Below are the code and all the weights of a small trained network. Each question names an input and a class and asks about switching units off, where a switched-off unit gives its printed mean instead of its output.

import numpy as np


def w(rows, s, z=0):
    codes = np.array(rows[::2]) - 128.0
    scale = np.full(codes.shape[1], s)
    scale[-1] = z or s
    return codes * scale


def norm(h):
    return h / np.sqrt((h * h).mean(-1, keepdims=True) + 1e-5)


def f(y):
    return y / 2 * (1 + np.tanh(0.7978845608 * (y + 0.044715 * y**3)))


def log_softmax(a):
    a = a - a.max(-1, keepdims=True)
    return a - np.log(np.exp(a).sum(-1, keepdims=True))


def net(x, mask):
    res = np.array(x, float).reshape(1, 8) / 4 @ E
    u = 0
    for l in range(2):
        y = f(norm(res) @ A[l][:, :-1].T + A[l][:, -1])
        res = res + np.where(mask[u : u + 13], y, B[l][:, -1]) @ B[l][:, :-1]
        u += 13
    return log_softmax(norm(res)[-1] @ U[:, :-1].T + U[:, -1])


A, B = {}, {}
E = w([
[127,128,129],'x0',
[129,129,129],'x1',
[128,126,131],'x2',
[146,255,69],'x3',
[101,108,46],'x4',
[54,152,162],'x5',
[126,130,127],'x6',
[128,129,130],'x7',
],0.0079)
A[0] = w([
[5,54,103,165],'0.n0',
[122,76,84,145],'0.n1',
[84,127,236,77],'0.n2',
[91,183,93,53],'0.n3',
[162,100,208,5],'0.n4',
[174,109,31,87],'0.n5',
[31,131,159,234],'0.n6',
[163,106,142,184],'0.n7',
[39,87,98,68],'0.n8',
[137,249,120,153],'0.n9',
[180,107,85,63],'0.n10',
[2,159,82,152],'0.n11',
[85,126,123,124],'0.n12',
],0.0081,0.0027)
B[0] = w([
[124,115,202,247],'0.n0',
[176,160,210,159],'0.n1',
[106,53,245,196],'0.n2',
[68,159,3,141],'0.n3',
[176,53,158,144],'0.n4',
[118,96,170,165],'0.n5',
[85,157,139,230],'0.n6',
[164,157,231,163],'0.n7',
[139,63,103,160],'0.n8',
[122,228,180,253],'0.n9',
[96,100,160,128],'0.n10',
[132,174,158,208],'0.n11',
[100,104,81,136],'0.n12',
],0.0045,0.0036)
A[1] = w([
[107,166,6,118],'1.n0',
[153,223,155,123],'1.n1',
[163,211,97,253],'1.n2',
[154,149,173,189],'1.n3',
[29,155,154,207],'1.n4',
[134,148,90,110],'1.n5',
[71,66,140,99],'1.n6',
[157,142,156,138],'1.n7',
[172,155,81,138],'1.n8',
[140,193,135,158],'1.n9',
[147,97,48,228],'1.n10',
[116,30,95,135],'1.n11',
[144,121,155,100],'1.n12',
],0.016,0.0052)
B[1] = w([
[92,2,241,186],'1.n0',
[146,148,44,228],'1.n1',
[85,40,83,254],'1.n2',
[179,119,80,195],'1.n3',
[64,210,162,229],'1.n4',
[122,34,176,136],'1.n5',
[152,196,175,187],'1.n6',
[134,55,77,155],'1.n7',
[123,87,177,160],'1.n8',
[121,142,65,198],'1.n9',
[137,176,185,160],'1.n10',
[179,252,53,194],'1.n11',
[103,76,112,139],'1.n12',
],0.008,0.0086)
U = w([
[242,71,144,248],'0',
[152,63,16,108],'1',
[228,205,131,111],'2',
[118,5,136,123],'3',
[107,157,229,117],'4',
[66,194,52,99],'5',
[91,207,178,93],'6',
[22,113,115,176],'7',
],0.018,0.0017)

Each question gives the input, the list of numbers given to net, and the class t.
The units are the neurons (one row each of A and B). Each row of codes is followed by its name. A weight is (code - 128) times the scale printed after its matrix; where a second scale follows, it is the last column's (A, B and U).
mask holds one flag per neuron, layer by layer. A switched-off neuron (its flag False) gives its mean, the last column of its row in B, instead of its output. The means were averaged over made-up inputs and are rounded, as every weight is.
A unit's drop is (log p(t) with every unit on - log p(t) with that unit switched off) / (log p(t) with every unit on - log p(t) with every unit switched off).
The circuit of an input: a set's keep is (log p(t) with only the set's units on - log p(t) with every unit switched off) / (log p(t) with every unit on - log p(t) with every unit switched off). Starting from the 12 units with the biggest drops (on a tie, the unit counted first), units are removed one at a time, each time the one whose removal leaves the highest keep (on an exact tie, the one counted first), for as long as the keep stays at least 0.8.
circuit, biggest first: the units of the circuit, biggest drop first
most important unit: the unit with the biggest drop
k most important neurons: the k neurons with the biggest drops, biggest first
top k neurons in layer l: the k neurons of layer l with the biggest drops, biggest first
drop when u is switched off: that unit's drop, to one decimal
input [-7,0,-1,0,5,4,-2,-7], class 6: circuit, biggest first : [0.n0 1.n2]
input [4,-7,6,-6,-3,-2,-4,-2], class 0: circuit, biggest first : [1.n4 1.n2]
input [0,6,8,7,8,8,7,1], class 7: circuit, biggest first : [1.n0]
input [-3,-7,7,-3,-7,0,1,7], class 0: circuit, biggest first : [1.n4 1.n3]
input [-6,-4,3,3,-8,8,4,-7], class 5: top 2 neurons in layer 1 : [1.n1 1.n0]
input [5,-8,-4,-1,2,-1,0,-4], class 2: 2 most important neurons : [0.n9 1.n2]
input [-2,5,3,5,3,7,-8,-3], class 7: circuit, biggest first : [1.n0 0.n3]
input [-2,1,8,-7,-7,-1,1,7], class 0: top 3 neurons in layer 1 : [1.n4 1.n2 1.n0]
input [3,5,8,0,2,0,-6,0], class 2: top 2 neurons in layer 1 : [1.n2 1.n0]
input [-2,4,6,2,7,4,-7,6], class 7: 2 most important neurons : [1.n4 0.n11]
input [-3,-5,-3,3,1,2,-4,4], class 7: 2 most important neurons : [1.n0 0.n3]
input [0,7,5,6,-2,0,1,0], class 1: 2 most important neurons : [1.n2 1.n1]
input [5,4,1,-3,3,-8,-6,-5], class 2: top 2 neurons in layer 1 : [1.n11 1.n2]
input [3,-6,8,7,7,-3,6,-5], class 3: circuit, biggest first : [1.n0]
input [-4,-5,7,1,1,-7,-3,-5], class 3: top 2 neurons in layer 0 : [0.n2 0.n8]
input [3,4,2,-8,-6,0,8,8], class 0: top 2 neurons in layer 0 : [0.n4 0.n9]
input [-4,3,-6,6,8,6,-3,7], class 7: drop when 1.n0 is switched off : 0.4
input [-4,5,0,-8,6,-2,-1,3], class 2: drop when 1.n11 is switched off : 0.4
input [7,0,5,8,7,8,3,-1], class 7: drop when 1.n0 is switched off : 0.5
input [-6,-2,-6,4,-1,-8,-7,0], class 1: most important unit : 1.n1
